Below are the code and all the weights of a small trained network. Each question names an input and a class and asks about switching units off, where a switched-off unit gives its printed mean instead of its output.

import numpy as np


def w(rows, s, z=0):
    codes = np.array(rows[::2]) - 128.0
    scale = np.full(codes.shape[1], s)
    scale[-1] = z or s
    return codes * scale


def norm(h):
    return h / np.sqrt((h * h).mean(-1, keepdims=True) + 1e-5)


def f(y):
    return np.maximum(y, 0)


def log_softmax(a):
    a = a - a.max(-1, keepdims=True)
    return a - np.log(np.exp(a).sum(-1, keepdims=True))


def net(x, mask):
    res = np.array(x, float).reshape(1, 7) / 4 @ E
    u = 0
    for l in range(2):
        y = f(norm(res) @ A[l][:, :-1].T + A[l][:, -1])
        res = res + np.where(mask[u : u + 4], y, B[l][:, -1]) @ B[l][:, :-1]
        u += 4
    return log_softmax(norm(res)[-1] @ U[:, :-1].T + U[:, -1])


A, B = {}, {}
E = w([
[119,30,208,92,67,143,148,123,150,91],'x0',
[80,98,180,101,179,108,136,206,145,186],'x1',
[144,92,61,100,170,192,58,166,164,131],'x2',
[15,126,99,207,143,119,119,135,159,63],'x3',
[54,154,115,3,150,101,107,61,147,116],'x4',
[131,129,140,128,141,131,122,131,113,115],'x5',
[136,132,142,122,156,125,130,133,108,99],'x6',
],0.0048)
A[0] = w([
[50,71,79,202,164,80,89,121,186,67,30],'L0N0',
[123,2,215,91,38,159,119,118,166,63,4],'L0N1',
[157,52,40,98,163,189,8,178,185,98,29],'L0N2',
[180,166,96,143,53,162,84,37,145,39,22],'L0N3',
],0.0054,0.0049)
B[0] = w([
[175,189,183,65,74,209,120,152,129,158,208],'L0N0',
[128,254,25,184,197,93,54,148,84,181,231],'L0N1',
[107,127,170,161,77,12,205,98,66,104,253],'L0N2',
[78,13,131,143,203,191,178,148,106,170,209],'L0N3',
],0.0094,0.0032)
A[1] = w([
[245,89,163,254,110,125,101,200,192,91,29],'L1N0',
[31,146,138,190,76,168,103,182,171,11,40],'L1N1',
[218,76,134,80,117,111,98,133,102,148,2],'L1N2',
[89,86,209,102,189,54,111,234,202,185,26],'L1N3',
],0.0056,0.0021)
B[1] = w([
[48,113,112,1,169,83,51,30,229,46,255],'L1N0',
[246,152,171,61,62,131,161,209,93,225,203],'L1N1',
[133,219,229,154,2,203,140,236,161,150,170],'L1N2',
[149,49,67,221,136,189,145,78,122,72,248],'L1N3',
],0.007,0.0036)
U = w([
[177,170,192,83,72,221,114,213,148,185,118],'0',
[128,196,38,193,195,92,48,144,112,173,181],'1',
[51,71,120,17,160,107,76,65,205,81,223],'2',
[113,92,170,188,88,1,206,119,86,107,85],'3',
[100,6,103,207,192,251,165,136,126,136,4],'4',
],0.0087,0.0018)

Each question gives the input, the list of numbers given to net, and the class t.
The units are the neurons (one row each of A and B). Each row of codes is followed by its name. A weight is (code - 128) times the scale printed after its matrix; where a second scale follows, it is the last column's (A, B and U).
mask holds one flag per neuron, layer by layer. A switched-off neuron (its flag False) gives its mean, the last column of its row in B, instead of its output. The means were averaged over made-up inputs and are rounded, as every weight is.
A unit's drop is (log p(t) with every unit on - log p(t) with that unit switched off) / (log p(t) with every unit on - log p(t) with every unit switched off).
The circuit of an input: a set's keep is (log p(t) with only the set's units on - log p(t) with every unit switched off) / (log p(t) with every unit on - log p(t) with every unit switched off). Starting from all 8 units, units are removed one at a time, each time the one whose removal leaves the highest keep (on an exact tie, the one counted first), for as long as the keep stays at least 0.8.
units of the circuit, in order: the units of the circuit, biggest drop first
most important unit: the unit with the biggest drop
top k neurons: the k neurons with the biggest drops, biggest first
top k neurons in layer l: the k neurons of layer l with the biggest drops, biggest first
input [-2,-2,0,-3,-7,6,6], class 2: units of the circuit, in order => [L1N0]
input [3,-8,-7,-5,3,-1,5], class 4: units of the circuit, in order => [L0N3; L0N2]
input [-5,6,2,8,8,-2,6], class 0: top 3 neurons => [L0N0; L1N0; L1N1]
input [5,-5,-8,-8,3,-3,8], class 0: units of the circuit, in order => [L0N2; L1N2]
input [-3,8,3,8,6,-5,2], class 0: units of the circuit, in order => [L0N0; L1N0]
input [7,0,-6,-4,-8,-4,3], class 2: units of the circuit, in order => [L1N0; L0N2]
input [-5,-6,1,8,5,-2,-5], class 0: top 2 neurons in layer 0 => [L0N0; L0N1]
input [-4,3,-3,2,-7,2,8], class 2: top 3 neurons => [L1N0; L0N1; L0N2]
input [-6,7,4,3,5,-5,-7], class 4: top 2 neurons in layer 1 => [L1N3; L1N0]
input [2,-4,-5,5,0,7,-6], class 0: top 2 neurons in layer 0 => [L0N2; L0N0]
input [-1,-8,-6,-2,-4,5,4], class 4: top 2 neurons => [L0N3; L0N2]
input [-2,6,2,3,5,-6,0], class 4: top 2 neurons => [L1N3; L1N0]
input [1,-8,-3,-7,-3,-2,-3], class 4: top 3 neurons => [L0N3; L0N0; L1N1]
input [-6,8,-7,2,-4,3,6], class 4: top 2 neurons => [L1N3; L0N2]
input [-4,-7,6,-4,-3,1,-4], class 4: top 2 neurons in layer 0 => [L0N3; L0N1]
input [3,2,-8,8,-5,6,-5], class 0: most important unit => L1N1
input [-2,-1,-6,7,-4,3,1], class 0: units of the circuit, in order => [L1N1; L0N0]
input [-1,1,5,-2,-5,4,1], class 2: top 2 neurons in layer 0 => [L0N1; L0N3]
input [4,7,-6,5,2,-4,3], class 4: units of the circuit, in order => [L1N3; L0N2]
input [-4,0,-6,-7,5,1,7], class 0: units of the circuit, in order => [L0N2; L1N0]
input [6,7,-2,0,-8,-8,-6], class 2: top 3 neurons => [L1N0; L0N3; L0N2]
input [-4,7,-5,4,5,-6,-6], class 4: top neuron in layer 0 => [L0N1]
input [7,-6,7,-5,7,-3,-2], class 1: top 2 neurons => [L0N1; L1N0]
input [2,0,-7,7,5,-8,7], class 0: units of the circuit, in order => [L1N1; L0N2; L0N0]
input [-3,7,-2,-3,4,4,-3], class 4: top 3 neurons => [L1N3; L0N1; L1N0]
